Here is a tiny trained network, its code and every weight. The questions are about switching its units off for an input and a class, where a switched-off unit gives its printed mean instead of its output.

import numpy as np


def w(rows, s, z=0):
    codes = np.array(rows[::2]) - 128.0
    scale = np.full(codes.shape[1], s)
    scale[-1] = z or s
    return codes * scale


def norm(h):
    return h / np.sqrt((h * h).mean(-1, keepdims=True) + 1e-5)


def f(y):
    return np.maximum(y, 0)


def log_softmax(a):
    a = a - a.max(-1, keepdims=True)
    return a - np.log(np.exp(a).sum(-1, keepdims=True))


def net(x, mask):
    res = np.array(x, float).reshape(1, 3) / 4 @ E
    u = 0
    for l in range(2):
        y = f(norm(res) @ A[l][:, :-1].T + A[l][:, -1])
        res = res + np.where(mask[u : u + 10], y, B[l][:, -1]) @ B[l][:, :-1]
        u += 10
    return log_softmax(norm(res)[-1] @ U[:, :-1].T + U[:, -1])


A, B = {}, {}
E = w([
[172,96,242,84,154,213,125,63,92,124],'x0',
[46,161,83,140,155,178,81,116,1,117],'x1',
[219,46,15,148,162,107,75,79,105,80],'x2',
],0.0058)
A[0] = w([
[161,84,172,63,133,152,98,92,83,162,116],'0.n1',
[147,193,199,86,95,102,213,148,225,202,196],'0.n2',
[135,136,201,157,217,173,152,16,145,93,134],'0.n3',
[60,120,136,159,85,34,122,147,182,152,191],'0.n4',
[210,87,148,153,113,73,203,79,230,77,141],'0.n5',
[126,106,111,142,221,140,98,81,202,94,64],'0.n6',
[104,176,141,170,114,173,67,65,84,124,83],'0.n7',
[152,62,190,99,148,201,190,136,103,111,4],'0.n8',
[99,101,199,37,116,148,78,57,172,77,128],'0.n9',
[55,253,170,112,95,167,144,146,96,151,120],'0.n10',
],0.0066,0.003)
B[0] = w([
[87,161,148,81,154,85,111,78,79,173,181],'0.n1',
[112,169,27,67,76,162,158,117,68,144,254],'0.n2',
[174,111,127,84,140,117,152,73,104,88,195],'0.n3',
[72,194,90,106,140,78,105,53,161,194,200],'0.n4',
[69,106,202,158,183,127,133,158,146,156,218],'0.n5',
[109,171,129,174,138,87,118,156,127,167,151],'0.n6',
[158,164,98,137,132,66,110,101,132,144,168],'0.n7',
[153,126,88,254,107,163,141,209,184,53,172],'0.n8',
[159,101,124,117,147,170,123,151,75,98,186],'0.n9',
[159,26,162,167,199,87,135,161,209,140,211],'0.n10',
],0.0081,0.0095)
A[1] = w([
[82,118,136,217,134,88,166,207,189,162,28],'1.n1',
[154,78,254,136,213,119,140,173,122,128,70],'1.n2',
[116,114,135,189,133,104,92,196,221,149,54],'1.n3',
[183,132,147,90,61,162,157,172,102,163,5],'1.n4',
[75,164,98,207,137,80,91,200,144,131,204],'1.n5',
[113,75,187,117,188,133,178,84,197,146,225],'1.n6',
[95,142,168,121,164,112,101,93,129,133,123],'1.n7',
[92,141,161,208,96,77,123,179,147,143,50],'1.n8',
[112,157,163,99,62,245,144,133,132,107,80],'1.n9',
[159,158,59,74,126,147,131,114,84,82,68],'1.n10',
],0.0098,0.0021)
B[1] = w([
[182,115,203,138,200,107,58,41,74,78,230],'1.n1',
[22,225,40,63,102,75,173,118,185,255,246],'1.n2',
[184,132,179,125,202,171,64,87,71,121,203],'1.n3',
[176,61,159,190,158,172,81,179,71,33,164],'1.n4',
[132,90,164,100,55,192,192,176,159,76,255],'1.n5',
[117,139,55,138,36,116,133,159,127,59,238],'1.n6',
[177,121,174,167,139,133,119,164,184,146,177],'1.n7',
[194,111,149,192,177,151,131,142,26,176,177],'1.n8',
[170,91,145,207,82,152,40,126,138,90,173],'1.n9',
[93,103,199,156,91,144,131,194,214,133,195],'1.n10',
],0.0078,0.0081)
U = w([
[60,208,42,34,124,81,170,122,137,210,223],'0',
[187,96,227,158,245,109,75,98,82,113,171],'1',
[126,57,116,129,12,205,164,219,123,29,6],'2',
],0.012,0.0017)

Each question gives the input, the list of numbers given to net, and the class t.
The units are the neurons (one row each of A and B). Each row of codes is followed by its name. A weight is (code - 128) times the scale printed after its matrix; where a second scale follows, it is the last column's (A, B and U).
mask holds one flag per neuron, layer by layer. A switched-off neuron (its flag False) gives its mean, the last column of its row in B, instead of its output. The means were averaged over made-up inputs and are rounded, as every weight is.
A unit's drop is (log p(t) with every unit on - log p(t) with that unit switched off) / (log p(t) with every unit on - log p(t) with every unit switched off).
The circuit of an input: a set's keep is (log p(t) with only the set's units on - log p(t) with every unit switched off) / (log p(t) with every unit on - log p(t) with every unit switched off). Starting from the 12 units with the biggest drops (on a tie, the unit counted first), units are removed one at a time, each time the one whose removal leaves the highest keep (on an exact tie, the one counted first), for as long as the keep stays at least 0.8.
units of the circuit, in order: the units of the circuit, biggest drop first
k most important neurons: the k neurons with the biggest drops, biggest first
k most important neurons of layer l: the k neurons of layer l with the biggest drops, biggest first
drop of u: that unit's drop, to one decimal
input [7,-1,1], class 0: units of the circuit, in order => (1.n2)
input [-8,6,0], class 1: 4 most important neurons => (0.n2 0.n3 1.n1 1.n6)
input [-6,2,6], class 2: 2 most important neurons => (0.n10 0.n5)
input [8,-1,7], class 0: units of the circuit, in order => (1.n2 0.n2)
input [-1,8,-6], class 1: 2 most important neurons of layer 1 => (1.n1 1.n3)
input [4,0,-7], class 2: 3 most important neurons => (0.n2 0.n5 1.n4)
input [-6,3,8], class 2: 2 most important neurons => (0.n10 1.n2)
input [8,5,-8], class 0: 2 most important neurons => (1.n2 0.n10)
input [-8,1,-1], class 1: 3 most important neurons of layer 0 => (0.n2 0.n3 0.n1)
input [1,-1,8], class 0: 3 most important neurons => (0.n8 0.n2 0.n4)
input [-2,3,5], class 2: 2 most important neurons => (0.n10 1.n2)
input [-8,-8,2], class 1: 2 most important neurons of layer 1 => (1.n1 1.n2)
input [-7,7,3], class 2: 2 most important neurons => (1.n2 1.n5)
input [7,2,-8], class 0: most important neuron => (0.n10)
input [-6,6,3], class 2: 2 most important neurons of layer 1 => (1.n2 1.n5)
input [7,3,-7], class 0: 2 most important neurons => (0.n10 1.n2)
input [6,-8,1], class 0: 2 most important neurons of layer 0 => (0.n5 0.n1)
input [6,-1,8], class 0: 2 most important neurons => (0.n2 1.n2)
input [-5,4,8], class 2: drop of 1.n2 => 0.1
input [-1,8,3], class 2: drop of 1.n2 => 0.6
input [3,-5,5], class 0: most important neuron => (1.n2)
input [-2,6,7], class 2: drop of 1.n2 => 0.4
